Each row has a name. After each piece below comes the name of the row it's from, unless a question asks for something else. Each question is about the rows just above it.

Q23: [ 53.7 -18.6  15.0  15.0 -18.6  26.4  15.0  15.0  15.0  15.0]
Q309: [-43.5 -19.0 -20.5  27.6 -34.6 -40.0  84.0 -19.0 -13.7 -27.2]
Q250: [ 53.7 -45.5  15.0 -45.5 -45.5  26.4 -76.6 -52.6  14.9 -45.5]
How many times does Q250 hold [-45.5]?
4
How many times does Q23 hold [15.0]?
6
Where do [-43.5 -19.0 -20.5  27.6 -34.6 -40.0  84.0 -19.0 -13.7 -27.2] appear?
Q309
[ 53.7 -45.5  15.0 -45.5 -45.5  26.4 -76.6 -52.6  14.9 -45.5] is in which row?
Q250
Times [-34.6] occurs in Q309:
1
How many times does Q309 hold [-19.0]?
2

Q510: [-34.0  79.9  -8.0  -3.1 -20.3 -30.9 -40.3 -14.1 -22.5  25.4 -15.5  30.9
 -61.1  48.8  13.1 -27.5 -11.7  63.7  -8.3 -19.3 -50.6 -27.0 -75.9  46.4
  40.6  28.6  -0.2  -1.6  60.2 -42.9  -5.7 -32.2  -5.0 -31.8  -6.6  13.3
 -20.5  21.4  45.3  44.8 -47.2 -13.7  26.8]
Q868: [-12.6 -15.6   6.7  -5.4 -28.5  -3.3 -55.2  24.9   3.9   3.1 -26.0  18.0
 -23.9 -26.0 -13.5 -21.2  10.0 -14.6 -24.6 -12.6 -11.5 -24.6 -40.9  -2.3
  -0.3 -12.6 -15.1 -15.6  -7.3 -30.3  24.9 -29.4 -13.1 -26.0 -19.2  24.9
   3.2 -11.8  24.9 -27.6 -30.3 -27.4   7.1]
Q736: [ 11.4  46.6  -7.2 -30.7  37.2  14.7  -1.4  -4.1   2.2  29.2   1.3  -8.6
  -8.9  56.9  87.7  -8.7  17.8  80.0  26.2  36.2  -0.6  22.5 -17.6 -25.9
  52.9  86.7  42.0  57.5  62.3  11.9   1.1  52.9  62.4  15.4  70.7  52.9
  50.8  16.7  17.5  16.9 -10.1   8.7  25.5]
How many times does Q868 hold [-26.0]?
3
q: [-12.6 -15.6   6.7  -5.4 -28.5  -3.3 -55.2  24.9   3.9   3.1 -26.0  18.0
 -23.9 -26.0 -13.5 -21.2  10.0 -14.6 -24.6 -12.6 -11.5 -24.6 -40.9  -2.3
  -0.3 -12.6 -15.1 -15.6  -7.3 -30.3  24.9 -29.4 -13.1 -26.0 -19.2  24.9
   3.2 -11.8  24.9 -27.6 -30.3 -27.4   7.1]
Q868
q: [ 11.4  46.6  -7.2 -30.7  37.2  14.7  -1.4  -4.1   2.2  29.2   1.3  -8.6
  -8.9  56.9  87.7  -8.7  17.8  80.0  26.2  36.2  -0.6  22.5 -17.6 -25.9
  52.9  86.7  42.0  57.5  62.3  11.9   1.1  52.9  62.4  15.4  70.7  52.9
  50.8  16.7  17.5  16.9 -10.1   8.7  25.5]
Q736
How many times does Q868 hold [-24.6]?
2
How many times does Q736 hold [52.9]?
3

Q46: [ 2.4 -6.2 -6.2  2.4  2.4 -6.2  2.4]
Q529: [-55.9  63.0 -15.6 -17.4 -72.3  47.5  16.7]
Q107: [  2.2 -28.8 -36.1 -37.7   2.5  22.8  61.8]
Q364: [29.5 18.8 26.8  2.3 -7.7  8.2  6.1]
Q117: [-55.9   3.5   0.4  68.6 -29.9   1.7 -12.1]
Q712: [  2.7  -0.8 -30.2 -55.8 -55.8 -55.8 -55.8]
Q183: [ 70.2  -9.0  68.0 -50.5 -73.7  -8.1 -21.9]
Q41: [-72.0  41.7  11.4 -66.3  44.8  32.0  38.9]
Q85: [ 61.3 -22.4 -66.5 -36.4 -12.5  22.9  39.0]
Q743: [ 70.2  -9.0  68.0 -50.5 -73.7 -12.5 -51.0]
[-55.9  63.0 -15.6 -17.4 -72.3  47.5  16.7] is in which row?
Q529
Count of [-55.8] in Q712:
4
Where do [-55.9   3.5   0.4  68.6 -29.9   1.7 -12.1] appear?
Q117
Count of [2.3] in Q46:
0

